Below are the code and all the weights of a small trained network. Each question names an input and a target symbol and asks about switching units off, where a switched-off unit gives its printed mean instead of its output.

import numpy as np


def w(rows, s, z=0):
    codes = np.array(rows[::2]) - 128.0
    scale = np.full(codes.shape[1], s)
    scale[-1] = z or s
    return codes * scale


def norm(h):
    return h / np.sqrt((h * h).mean(-1, keepdims=True) + 1e-5)


def f(y):
    return y / 2 * (1 + np.tanh(0.7978845608 * (y + 0.044715 * y**3)))


def softmax(a):
    e = np.exp(a - a.max(-1, keepdims=True))
    return e / e.sum(-1, keepdims=True)


def log_softmax(a):
    a = a - a.max(-1, keepdims=True)
    return a - np.log(np.exp(a).sum(-1, keepdims=True))


def net(x, mask):
    ids = ['αβγδζηθλμξπστφψ'.index(c) for c in x.split()]
    T = len(ids)
    res = E[ids] + P[:T]
    u = 0
    for l in range(2):
        r = norm(res)
        for j in range(2):
            rows = slice(2 * j, 2 * j + 2)
            q, k, v = (r @ M[l][rows].T for M in (Q, K, V))
            z = softmax(np.where(np.tri(T) > 0, q @ k.T / 2**0.5, -1e9)) @ v
            o = O[l][rows]
            res = res + np.where(mask[u + j], z, o[:, -1]) @ o[:, :-1]
        u += 2
        y = f(norm(res) @ A[l][:, :-1].T + A[l][:, -1])
        res = res + np.where(mask[u : u + 8], y, B[l][:, -1]) @ B[l][:, :-1]
        u += 8
    return log_softmax(norm(res)[-1] @ U[:, :-1].T + U[:, -1])


Q, K, V, O, A, B = {}, {}, {}, {}, {}, {}
E = w([
[155,130,148,76,173,130,128,208,158,87],'α',
[79,140,190,85,162,82,134,154,9,85],'β',
[165,130,204,165,168,155,91,117,120,128],'γ',
[31,116,144,161,109,51,90,35,139,92],'δ',
[128,102,105,102,235,182,96,151,186,104],'ζ',
[171,146,121,173,187,142,105,156,150,158],'η',
[139,160,7,95,177,64,117,157,194,47],'θ',
[153,117,93,170,131,180,46,99,62,165],'λ',
[96,232,96,169,152,153,159,171,104,142],'μ',
[120,95,170,185,122,129,115,75,224,74],'ξ',
[125,140,68,167,176,137,132,137,193,95],'π',
[143,142,180,54,167,247,128,149,88,220],'σ',
[153,62,103,145,124,92,115,161,142,99],'τ',
[144,126,135,79,122,138,170,120,209,150],'φ',
[156,93,112,141,244,131,195,101,161,159],'ψ',
],0.017)
P = w([
[35,179,137,86,112,122,81,159,150,88],'0',
[53,124,97,145,93,164,123,155,112,195],'1',
[127,94,127,170,159,116,148,209,179,105],'2',
[126,173,109,130,137,191,137,130,111,2],'3',
[90,79,128,124,92,138,138,128,113,179],'4',
[138,56,159,121,131,131,187,229,156,102],'5',
[141,177,106,119,125,155,131,112,71,51],'6',
[97,79,137,118,77,157,180,95,77,180],'7',
[149,36,185,104,112,129,208,208,132,105],'8',
[129,194,89,123,125,168,108,123,65,19],'9',
],0.012)
Q[0] = w([
[190,177,120,108,202,175,113,118,114,17],'0.h1',
[159,68,123,191,138,161,162,253,190,132],'0.h1',
[139,170,82,166,102,49,86,143,114,111],'0.h2',
[147,204,109,138,108,128,79,57,134,161],'0.h2',
],0.0081)
K[0] = w([
[2,121,112,59,195,69,95,117,181,103],'0.h1',
[223,93,89,87,73,110,216,115,83,111],'0.h1',
[112,86,120,173,185,110,65,149,146,89],'0.h2',
[69,202,120,199,146,213,40,135,171,177],'0.h2',
],0.0061)
V[0] = w([
[106,81,122,108,241,101,186,169,84,144],'0.h1',
[144,138,152,160,2,111,111,190,126,114],'0.h1',
[53,118,145,79,170,104,92,112,92,109],'0.h2',
[195,188,109,123,109,149,196,122,110,163],'0.h2',
],0.0059)
O[0] = w([
[72,43,2,216,185,185,109,230,29,92,196],'0.h1',
[180,82,171,119,191,23,40,209,63,74,103],'0.h1',
[43,225,176,120,188,124,204,138,107,161,114],'0.h2',
[114,174,103,40,138,79,157,137,167,146,1],'0.h2',
],0.0076,0.003)
A[0] = w([
[208,225,90,121,156,127,58,109,89,128,88],'0.n1',
[121,209,124,183,200,137,176,102,121,38,187],'0.n2',
[105,131,8,191,112,100,108,94,206,254,163],'0.n3',
[173,124,127,212,93,170,69,62,91,235,82],'0.n4',
[49,113,194,253,57,102,139,94,110,113,165],'0.n5',
[105,135,120,139,22,129,196,179,158,165,254],'0.n6',
[162,165,106,78,232,155,144,65,172,172,163],'0.n7',
[138,161,108,164,114,134,18,113,31,70,180],'0.n8',
],0.0064,0.003)
B[0] = w([
[159,116,148,120,130,98,133,150,115,77,144],'0.n1',
[185,90,173,85,60,106,126,141,73,164,254],'0.n2',
[147,86,86,167,107,132,153,188,132,158,207],'0.n3',
[111,140,123,203,117,30,167,134,113,108,144],'0.n4',
[220,173,40,126,222,184,127,141,65,119,169],'0.n5',
[197,90,87,162,254,52,78,168,175,205,180],'0.n6',
[114,127,156,182,49,189,95,139,100,31,159],'0.n7',
[141,136,153,50,84,158,181,129,208,138,200],'0.n8',
],0.0069,0.0064)
Q[1] = w([
[224,47,123,150,186,158,165,199,182,174],'1.h1',
[213,204,146,40,2,155,171,132,127,53],'1.h1',
[185,153,109,123,41,159,72,124,149,90],'1.h2',
[133,23,146,171,192,67,117,140,151,236],'1.h2',
],0.0092)
K[1] = w([
[118,87,115,37,145,57,178,99,137,128],'1.h1',
[42,193,191,124,84,107,95,174,205,114],'1.h1',
[96,125,170,130,63,99,70,116,146,94],'1.h2',
[227,1,117,135,145,125,202,129,95,151],'1.h2',
],0.0089)
V[1] = w([
[135,63,225,142,112,211,125,203,163,169],'1.h1',
[207,127,122,226,80,208,44,36,2,91],'1.h1',
[43,87,254,165,188,180,179,74,191,228],'1.h2',
[27,179,62,200,151,174,84,151,241,79],'1.h2',
],0.0062)
O[1] = w([
[108,57,254,187,76,141,254,153,210,217,189],'1.h1',
[206,103,155,167,44,188,159,134,25,169,57],'1.h1',
[67,214,68,158,15,26,208,137,117,5,65],'1.h2',
[47,146,159,47,76,222,73,54,52,95,255],'1.h2',
],0.0094,0.0072)
A[1] = w([
[116,49,63,111,240,125,41,155,77,72,82],'1.n1',
[162,152,48,62,134,221,138,162,168,87,143],'1.n2',
[77,168,177,63,214,178,113,149,127,35,253],'1.n3',
[180,56,166,143,180,142,96,183,124,201,202],'1.n4',
[215,184,80,114,65,181,80,80,18,139,198],'1.n5',
[158,26,69,144,73,108,78,66,178,131,140],'1.n6',
[193,254,206,58,196,204,88,77,185,143,201],'1.n7',
[182,94,110,150,111,147,183,100,178,34,176],'1.n8',
],0.0073,0.002)
B[1] = w([
[162,140,130,39,77,153,184,159,3,134,215],'1.n1',
[123,133,51,197,166,102,179,80,154,202,196],'1.n2',
[136,161,132,127,101,21,136,36,175,132,223],'1.n3',
[107,132,111,103,83,22,64,98,113,95,254],'1.n4',
[155,154,156,151,173,108,91,89,239,103,183],'1.n5',
[222,86,68,129,172,70,123,128,202,203,171],'1.n6',
[164,34,107,144,170,131,183,179,59,122,194],'1.n7',
[142,209,168,143,180,160,133,213,63,199,163],'1.n8',
],0.008,0.0085)
U = w([
[54,128,110,98,52,2,100,74,148,78,141],'α',
[81,147,157,100,92,67,201,135,47,134,186],'β',
[172,154,168,157,88,101,137,114,126,92,249],'γ',
[141,161,94,74,250,158,25,140,87,73,115],'δ',
[98,91,157,58,98,192,93,59,156,119,174],'ζ',
[61,95,105,184,51,68,119,86,101,93,112],'η',
[136,144,50,25,158,52,187,100,91,157,39],'θ',
[161,145,106,155,61,29,93,29,143,147,63],'λ',
[115,221,144,117,190,96,127,161,91,236,183],'μ',
[216,176,142,134,214,178,92,162,187,131,163],'ξ',
[100,90,58,145,130,169,124,113,151,191,134],'π',
[124,148,182,52,70,164,187,163,140,229,60],'σ',
[167,13,185,77,160,103,106,194,101,111,64],'τ',
[111,113,155,121,205,60,153,106,231,166,144],'φ',
[132,99,138,172,157,150,244,184,109,109,145],'ψ',
],0.0078,0.0017)

Each question gives the input, a string of symbols that net reads in full, and the target symbol t.
The units are the heads (2 rows each of Q, K, V and O) and the neurons (one row each of A and B). Each row of codes is followed by its name. A weight is (code - 128) times the scale printed after its matrix; where a second scale follows, it is the last column's (O, A, B and U).
mask holds one flag per unit, layer by layer, with each layer's heads first. A switched-off unit (its flag False) gives its mean, the last column of its rows in O or B, instead of its output. The means were averaged over made-up inputs and are rounded, as every weight is.
A unit's drop is (log p(t) with every unit on - log p(t) with that unit switched off) / (log p(t) with every unit on - log p(t) with every unit switched off).
k most important neurons: the k neurons with the biggest drops, biggest first
k most important neurons of layer l: the k neurons of layer l with the biggest drops, biggest first
heads that matter: for each layer, one digit per head in row order, 1 if its drop is at least 0.15 and else 0, layers parted by /
input γ π π θ, target ψ: heads that matter -> 00 / 11
input τ φ θ τ δ, target δ: heads that matter -> 00 / 10
input τ λ π τ π ζ τ ψ π, target ψ: heads that matter -> 00 / 01
input α τ π σ, target φ: most important neuron of layer 1 -> [1.n3]
input τ τ π, target τ: heads that matter -> 10 / 00
input τ μ σ θ η ξ, target θ: 2 most important neurons -> [1.n1 1.n3]
input τ θ γ π, target τ: 3 most important neurons -> [0.n2 0.n5 0.n3]
input μ π π π λ θ ξ ξ θ ζ, target θ: heads that matter -> 00 / 00
input π π τ π π π φ ξ, target ξ: 3 most important neurons -> [0.n5 0.n7 1.n5]
input ψ π π τ φ σ, target φ: heads that matter -> 00 / 10
input φ π λ, target φ: heads that matter -> 10 / 10
input π φ α μ, target ζ: heads that matter -> 00 / 01
input φ β η π ξ ξ τ, target α: heads that matter -> 00 / 11
input ψ τ μ π π ψ φ, target π: heads that matter -> 10 / 00
input ψ π π π, target π: most important neuron -> [1.n2]
input π α ζ θ δ λ ψ φ α τ, target ζ: heads that matter -> 00 / 01
input σ π π θ π π θ λ, target λ: heads that matter -> 00 / 10
input μ α θ π φ γ φ π, target φ: 3 most important neurons of layer 0 -> [0.n7 0.n6 0.n5]
input ψ δ τ τ, target π: heads that matter -> 10 / 00
input η ξ π, target π: heads that matter -> 10 / 01
input γ φ λ θ σ σ φ ψ, target ψ: most important neuron -> [0.n7]
input λ φ ξ ξ μ τ τ, target ξ: heads that matter -> 11 / 10
input θ π φ θ φ τ π ξ, target ξ: 4 most important neurons of layer 0 -> [0.n5 0.n2 0.n7 0.n8]
input τ μ θ ξ, target τ: 4 most important neurons of layer 0 -> [0.n5 0.n2 0.n8 0.n6]
input τ τ ψ ξ, target τ: 2 most important neurons -> [0.n5 1.n7]
input γ τ τ τ τ λ π, target ψ: 2 most important neurons -> [1.n4 1.n3]
input π π π τ π α τ π μ, target τ: 2 most important neurons -> [1.n3 1.n2]
input η λ π δ η φ τ, target σ: 2 most important neurons -> [0.n5 0.n6]
input φ π π π π σ ξ λ, target λ: 2 most important neurons of layer 1 -> [1.n5 1.n7]
